(in the rows, 128 means zero)
Here are made-up elements, facts about them, and rows of numbers that follow some of those facts. Name the element behind each unnamed row.

Known rows:
[120  80 130 127 156  99 180 126 174 116 130 197 163 189 136  76 119 163
 141 143  96 116 110 169 125 148 114 169  86 128 128 140 151 106  86 115]: gravu
[138 130 102 100 152 111 120 147 137  91 151  99  96 108 106 162 113 115
 127 141 154 143  88 175  91 103 127 109 135 149 123 128 115 117 151 175]: nobrik
[100 135 148 140  94 154 122 107  90 164 101 127 139 120 148 106 114 132
  96  82 122 121 160 123 154 147 124 136 145 110 104 130  98 144 112 100]: duva
[100 129 145 143 102 150 122 110  84 166  99 124 136 112 152 104 113 133
  94  80 119 127 167 123 154 157 129 133 140 117 107 120  94 148 108  96]: daplok
[131 104 164 177 115 124 132 102 160  67 144 108 124 147 168 107 125 171
 115 134 136 148 104  94 141 107 141 142  99 139 157 101 171 106 107 116]: mitragas
[137 115 135 159 148 137 127 124 151 130 144 144 150 141 121 111 160 127
 148 165 143 150 159 112 101 136 147 147  83 114 139 115 161 142 114 117]: memu
[149  92 134 138 159 130 118 108 154 127 152 151 167 143 158 130 159 138
 164 142 129 125 148  98 135 129  98 117  97 122 143 115 144 141 137 130]: zistu
[145 112 109 100 125 121 105 126 110 152 139 137 114 132 140 151 131 117
 152 119 126 114 138  95 134 128 108 106 135 126 126 132 131 144 142 113]: skote
[110 140 170 147 183 146 150 131 157 108 124 163 149 128 136 124 172 136
 160 154 116 147 147 117 149 117 141 126 109 116 164 115 125 108 121 128]: klikli
[115 134 129 125 113 131 121 125 116 129 123 111 116 117 129 131 113 126
 109 114 141 129 120 140 126 122 129 125 143 128 114 130 117 126 128 136]: gribir
[ 87 104 131 149 128 127 127 126  60 169  87 129 115 104 166  98 101 153
  72  48 124 158 204 112 159 185 126 126 134 135 121  97  71 163  88  82]: plazem
[121 118 182 174 118 110 149 121 158  40 131 135  73 184 183 122 138 174
 151 166 114 155 108  34 170  91 165 133  92 138 189 106 196  73  97  71]: dupla
[141 136 107 113 119 108 143 154 124 144 113 142 123 138  98 128 121 126
 125 129  98 106 125 113 134 145 128 138 142 137 139 140 132 125 132 124]: sotuk
[170  99 106 200 129  82  84 106 129 128 141 130 129 177 131 114 125 128
 193 197 164 141 172 144 116 130 142 171  50 150  83 138 155 172 147  71]: kevi
[123 129 113 115 112 135 121 145 117 143 132 131  95 136 110 125 130 105
 134 144 135 138 141 105  99 135 155 129 119 114 124 135 150 136 116 103]: gozi
[126 145 118 123 134 138 106 123 105 160 118 115 149  99 110 136 120 108
 123 113 141 125 147 178 124 137 118 128 146 128  90 138  89 156 147 147]: lufutrom
[116 129 132 120 112 132 123 121 117 119 128 113 111 123 135 129 110 131
 110 110 135 130 109 138 126 122 132 124 140 129 117 129 121 122 121 129]: dremu
[119 130 109 108 120 135 128 150 118 150 130 136  99 133 108 130 133  99
 134 144 136 138 142 111  96 137 150 127 120 112 120 137 145 140 113 112]: bronin

How the elements are related:
bami (ξ a) (ρ 104) (ψ nizugik)
banim (ξ a) (ρ 104) (ψ gozi)
baski (ξ a) (ρ 54) (ψ luplus)
bibok (ξ b) (ρ 104) (ψ zupun)
bifubruk (ξ b) (ρ 54) (ψ plumek)
biges (ξ a) (ρ 104) (ψ roplusel)
boklem (ξ c) (ρ 54) (ψ biges)
boler (ξ a) (ρ 104) (ψ foflan)
brase (ξ a) (ρ 54) (ψ meklam)
brenus (ξ c) (ρ 104) (ψ greram)
bresor (ξ b) (ρ 54) (ψ famu)
bronin (ξ d) (ρ 104) (ψ budaflo)
brorun (ξ a) (ρ 104) (ψ floplivo)
brumon (ξ a) (ρ 104) (ψ klotros)
budaflo (ξ a) (ρ 104) (ψ gibi)
dager (ξ a) (ρ 104) (ψ flinin)
damom (ξ a) (ρ 54) (ψ ruga)
daplok (ξ a) (ρ 104) (ψ fadum)
deruzok (ξ a) (ρ 104) (ψ kodos)
ditrum (ξ a) (ρ 104) (ψ dager)
doli (ξ c) (ρ 104) (ψ trikovom)
doplim (ξ a) (ρ 104)
dregal (ξ a) (ρ 54) (ψ mugrosken)
dremu (ξ a) (ρ 104) (ψ boler)
drise (ξ a) (ρ 54) (ψ ketas)
drita (ξ a) (ρ 104) (ψ klikli)
dritak (ξ a) (ρ 54) (ψ kagre)
drurem (ξ a) (ρ 104) (ψ flaskes)
dupla (ξ e) (ρ 54) (ψ kibus)
duva (ξ a) (ρ 104) (ψ daplok)
fadum (ξ e) (ρ 104) (ψ bifubruk)
famu (ξ a) (ρ 104) (ψ drise)
fastes (ξ c) (ρ 104)
febus (ξ c) (ρ 104) (ψ nidri)
fisokom (ξ b) (ρ 104) (ψ boklem)
flagin (ξ d) (ρ 104)
flaskes (ξ b) (ρ 104) (ψ fuso)
flemam (ξ a) (ρ 54) (ψ gravu)
flinin (ξ a) (ρ 104) (ψ sagus)
floflibrom (ξ a) (ρ 54) (ψ kevi)
flomim (ξ b) (ρ 104) (ψ megul)
floplivo (ξ a) (ρ 104) (ψ ditrum)
floten (ξ a) (ρ 104) (ψ vesogror)
fluflir (ξ a) (ρ 104) (ψ floflibrom)
foflan (ξ b) (ρ 104) (ψ zupir)
fuba (ξ a) (ρ 104) (ψ dupla)
fulo (ξ a) (ρ 54) (ψ bibok)
fuso (ξ b) (ρ 104) (ψ rodriskor)
gelimek (ξ a) (ρ 54) (ψ dremu)
gibi (ξ b) (ρ 104) (ψ flomim)
godra (ξ a) (ρ 104)
gozi (ξ d) (ρ 104) (ψ skegraflin)
gravu (ξ b) (ρ 54) (ψ katrefli)
greram (ξ b) (ρ 104) (ψ gelimek)
gribir (ξ a) (ρ 104)
griku (ξ a) (ρ 104) (ψ bresor)
gripar (ξ d) (ρ 104) (ψ lufutrom)
grirer (ξ b) (ρ 104) (ψ keti)
grite (ξ a) (ρ 54) (ψ memu)
grofe (ξ c) (ρ 54) (ψ steklim)
gugra (ξ a) (ρ 54) (ψ togul)
kagre (ξ b) (ρ 104) (ψ flemam)
katrefli (ξ e) (ρ 54) (ψ seke)
ketas (ξ a) (ρ 104) (ψ drita)
keti (ξ a) (ρ 104) (ψ vobek)
kevi (ξ d) (ρ 54) (ψ tazak)
kibrir (ξ c) (ρ 104) (ψ mesi)
kibus (ξ a) (ρ 104)
klafla (ξ c) (ρ 104) (ψ kibrir)
klebrus (ξ a) (ρ 104) (ψ trustu)
klesi (ξ a) (ρ 104)
klikli (ξ e) (ρ 54) (ψ steni)
klotros (ξ c) (ρ 104) (ψ ploso)
klusipla (ξ a) (ρ 104) (ψ damom)
kodos (ξ c) (ρ 104) (ψ fuba)
kogam (ξ e) (ρ 54) (ψ pestuvek)
koge (ξ b) (ρ 104) (ψ tratrumos)
lakul (ξ a) (ρ 104) (ψ klusipla)
loklok (ξ b) (ρ 104) (ψ griku)
lufutrom (ξ a) (ρ 104)
luplus (ξ c) (ρ 54) (ψ plazem)
makil (ξ a) (ρ 104) (ψ fisokom)
megul (ξ b) (ρ 104) (ψ pamal)
meklam (ξ b) (ρ 54) (ψ testedur)
memu (ξ d) (ρ 54) (ψ godra)
mesi (ξ a) (ρ 104) (ψ stize)
mife (ξ a) (ρ 54)
mitragas (ξ a) (ρ 54) (ψ padoplo)
mugrosken (ξ a) (ρ 104) (ψ mitragas)
nidri (ξ d) (ρ 104) (ψ drurem)
niklosto (ξ e) (ρ 104) (ψ pirok)
nizugik (ξ b) (ρ 104)
nobrik (ξ a) (ρ 104) (ψ klebrus)
nota (ξ d) (ρ 104) (ψ taplal)
padoplo (ξ a) (ρ 54) (ψ flagin)
pamal (ξ a) (ρ 54) (ψ zistu)
pestuvek (ξ d) (ρ 104) (ψ banim)
pirok (ξ c) (ρ 104) (ψ pudar)
plabrim (ξ a) (ρ 54) (ψ gripar)
plazem (ξ a) (ρ 104) (ψ klesi)
plibras (ξ b) (ρ 104) (ψ nobrik)
ploso (ξ a) (ρ 104) (ψ skanar)
plumek (ξ a) (ρ 104) (ψ baski)
pudar (ξ b) (ρ 104) (ψ skegres)
rabrenor (ξ a) (ρ 104) (ψ loklok)
rodriskor (ξ e) (ρ 104) (ψ plibras)
roplusel (ξ a) (ρ 104) (ψ brase)
ruga (ξ a) (ρ 104) (ψ grite)
sagus (ξ a) (ρ 104) (ψ fluflir)
seke (ξ b) (ρ 54) (ψ brenus)
skanar (ξ a) (ρ 104) (ψ floten)
skegraflin (ξ a) (ρ 104)
skegres (ξ c) (ρ 104) (ψ kogam)
skigrin (ξ a) (ρ 104) (ψ fastes)
skilu (ξ a) (ρ 104) (ψ koge)
skote (ξ c) (ρ 104)
sotuk (ξ b) (ρ 104)
steklim (ξ c) (ρ 104) (ψ skigrin)
steni (ξ a) (ρ 104) (ψ turo)
stize (ξ a) (ρ 104) (ψ tabo)
tabo (ξ c) (ρ 104) (ψ bami)
taplal (ξ a) (ρ 104) (ψ klafla)
tazak (ξ d) (ρ 104)
teklon (ξ e) (ρ 104) (ψ grirer)
testedur (ξ b) (ρ 104) (ψ duva)
togul (ξ a) (ρ 54) (ψ dregal)
tratrumos (ξ d) (ρ 104) (ψ bronin)
trikovom (ξ d) (ρ 54) (ψ niklosto)
trubrosok (ξ b) (ρ 104) (ψ makil)
trustu (ξ b) (ρ 54) (ψ brumon)
turo (ξ a) (ρ 104) (ψ brorun)
vebu (ξ b) (ρ 54) (ψ mife)
vesogror (ξ e) (ρ 104) (ψ trubrosok)
vibrigror (ξ e) (ρ 54) (ψ fulo)
vobek (ξ a) (ρ 54) (ψ lakul)
zistas (ξ a) (ρ 104) (ψ dritak)
zistu (ξ c) (ρ 54) (ψ skote)
zupir (ξ e) (ρ 104) (ψ vibrigror)
zupun (ξ a) (ρ 54) (ψ grofe)

Which element is each row?
No name comes twice in this set of rows, the named rows included.
[ 95 104 129 158 126 124 121 125  51 176  77 123 115 100 166  99  99 153
  73  48 123 157 216 110 169 185 129 128 130 138 121  94  65 168  97  78] -> klesi
[117 186 154 104 108 158 120 123 137 134 123 154 132 145 107 148 150  86
 178 170 121  91 103 133 148  89 141 126 156 102 105 176 136 104 156 116] -> vesogror
[118  62 140 161 174 126 124 109 100 175 110 170 167 131 191 101 150 164
 127  75 114 157 229  79 169 191  96 121  89 124 146  81  98 172  93  83] -> luplus
[168 154 162 206 129 150  99 116 139 105 134  67 161  83 130 146 162 138
 123 144 147 151 157  81 148 119 131 123 117 142 163  88 141 146 164 151] -> zupun
[125 127 146 154 174 151 130 109 152 133 139 137 200 102 122 111 147 131
 135 132 143 140 144 191 118 134 114 140 106 118 115 117 103 144 131 165] -> plabrim
[146 156 167 178 160 133 124 131 146 107 122 128 143 117 128 146 179 131
 169 170 127 151 166  86 165 115 147 124 109 132 164 108 130 124 155 123] -> vibrigror
[176 164 111 147 107 114 120 165 112 142 107  95 122 104  89 156 144 121
 123 136 105 115 142  63 147 143 134 122 157 148 171 119 142 134 165 132] -> bibok
[179 151 116 131 114 136  82 138 101 151 135  86 113  90 125 186 164 109
 144 129 134 123 162  24 146 122 115  81 158 134 166 107 139 152 182 134] -> steklim
[112 141  96  89 162 151 127 151 116 188 129 156 150 107  77 132 146  78
 142 140 143 132 164 179  76 154 135 127 127  97  92 149 102 156 126 150] -> nota
[126 117 103  99 120 101 160 150 129 136 116 162 120 159 114 111 110 135
 124 127  99 105 110 134 129 144 127 144 137 132 133 147 139 111 111 115] -> greram
[146 169 128 115  76 144 134 126 138 166 114 148 165 155  91 117 135 104
 140 148  93  67 101 116 144 125 125 153 158 106 114 174 151 120 149 118] -> fisokom
[130 125 123 131  85 123 124 143 116 115 135 114  61 157 132 127 120 122
 124 147 134 143 128  54 111 120 163 130 114 122 142 126 186 118 104  80] -> flagin
[103  92 158 195 154 136 131 105 102 150  98 137 171 110 175  84 129 173
  95  77 124 168 213 123 166 181 120 146  95 130 134  78  88 165  91  91] -> baski
[113 135 136 115 117 140 128 129 120 123 128 113 119 109 131 131 117 128
 105 106 132 128 115 138 122 124 128 120 147 124 121 125 120 122 121 141] -> steni

Now the same elements, written a new way:
Some elements and their rows:
[161 111 138 152 116 143 138 120 139 142 127 138 129 120 130 147 131 132
 105 105 135 106 117 145 133 149]: mugrosken
[127 142 181  99  69  86 104 155  69 140 138 203 147 145 134 114  94 197
 135 150 144 166  76 145 122 128]: baski
[160 111 138 152 114 140 138 120 136 145 129 139 129 120 130 143 134 133
 107 112 132 107 117 143 130 148]: kibus
[110 112  65 110 145 190 124 138 185 101 127  62 155 147 103 104 172  70
 134 138 152 101 163 101 124 133]: flaskes
[103 160 125 112 133  46  83 141  76 108 122 119  95 143 157 112 104  70
 143 158  64 187 148 139  89  86]: grofe
[160 113 171 142 102 150 134 118 118 163 145 175 136 122 118 144 121 167
 107 135 145 111  80 125 109 124]: plazem
[ 73 155 167  45 101 130  94 158  86 120 148 162 145 160  91 100  86 191
 145 198 173 176 112 117 108  64]: bifubruk
[175 134 153 179  97 117 100 118 106 151 153 133 101 101 141 146 154 102
  91 156  97 108 181 152  68 157]: boler
[160 112 202  74 210 145 136 147 170 107  88  60 103 160  76 171 112 128
 146 118 191  83 174 117 110 110]: flomim
[162 111 137 151 120 142 139 120 142 140 124 141 126 121 130 151 123 130
  99 100 138 111 118 148 136 149]: stize
[128 141 137 114  83  74 110 156  92 116 118 156 139 142 151 112 116 153
 137 119 125 156 125 169 149 161]: mife
[166  93  99 154  93 158 126 140 154 138 134 136 179 140 135 104 184  99
 134 123 133  93  84 101 111 184]: skanar
[ 86 171 130  82 109  99  74 157  91  96 141 101 111 141 119 102 120 116
 132 192 128 167 219 153  98 105]: gravu
[153 113 117 155 112 155 140 115 147 136 130 154 129 116 131 149 109 127
  79  94 141 121 113 153 148 145]: godra
[105 161 121 141 162 188 128 112 169  89 129 143 136  89 127 133  81 119
  81 113 106 142 127  84 172 117]: gozi
[ 86 177  97 134 143  24  94 144  70 112 148 143  94 118 147 121 118 119
 166 173 126 204 208 118  72 161]: vibrigror
[105 123 162  85 127 199 119 126 130 149 163 146 146 143  72 123 117 169
 120 196 179 121  94  80  81  58]: testedur
[167  92  74 161 103 153 130 141 169 123 122 111 174 139 144 105 192  73
 133 101 124  90 110 113 128 205]: nobrik

Name these rows:
No name comes twice in this set of rows, the named rows included.
[126 134 172  99  60  93  98 161  72 142 142 208 168 153 134  99 112 189
 147 162 145 163  57 126 111 137] -> brase
[ 95 143 130 107  85  62 147 134  73 140 115 122 129 131 159  94 156 198
 185 120 101 135 127 183 188 131] -> drise
[128 144 120 141 169 169 123 132 176  86 115 101 156 108 134 110 148  90
 138 120  95 106 135  56 149 160] -> nidri
[ 72 188 121 101 133 120  98 146 125  60 117 160 144 110 150 103  59 137
 110 118 100 195 136 112 194 129] -> trikovom
[100 161 110 143 160 194 127 109 172  86 131 149 136  86 129 135  69 116
  70 106 107 149 125  88 180 116] -> pestuvek
[142 112 133 150 115 135 156 109 125 157 129 119 125 115 135 133 160 156
 137 113 117  93 119 150 151 132] -> rabrenor
[ 82 132  37 156 177 140 158 100 156 120 148 156 114 104 122 151  85 118
 102 101 169 180 134  99 138 131] -> niklosto
[172 143 242 109 229 127 131 144 166  90  75  93 114 124 110 169  98 136
 154  98 131  89 144  67 135 149] -> bronin
[168  91  81 159  99 156 130 142 166 129 127 120 180 141 141 103 193  81
 137 111 127  91  98 107 120 199] -> brumon
[ 44 161  28 119 145  77 130 134 116  89 137 178 125 123 142 122  56 135
 122 105 166 236 142 129 165 142] -> kogam
[ 93 129  60 150 189 126 158 107 153 125 139 144 111 111 119 155  97 122
 124 105 169 164 138  93 126 140] -> teklon
[105 157 160 129 172 156 146 109 142 115 120 104 126  93 129 122 136 157
 151 132  87 105 134  76 166 110] -> tazak

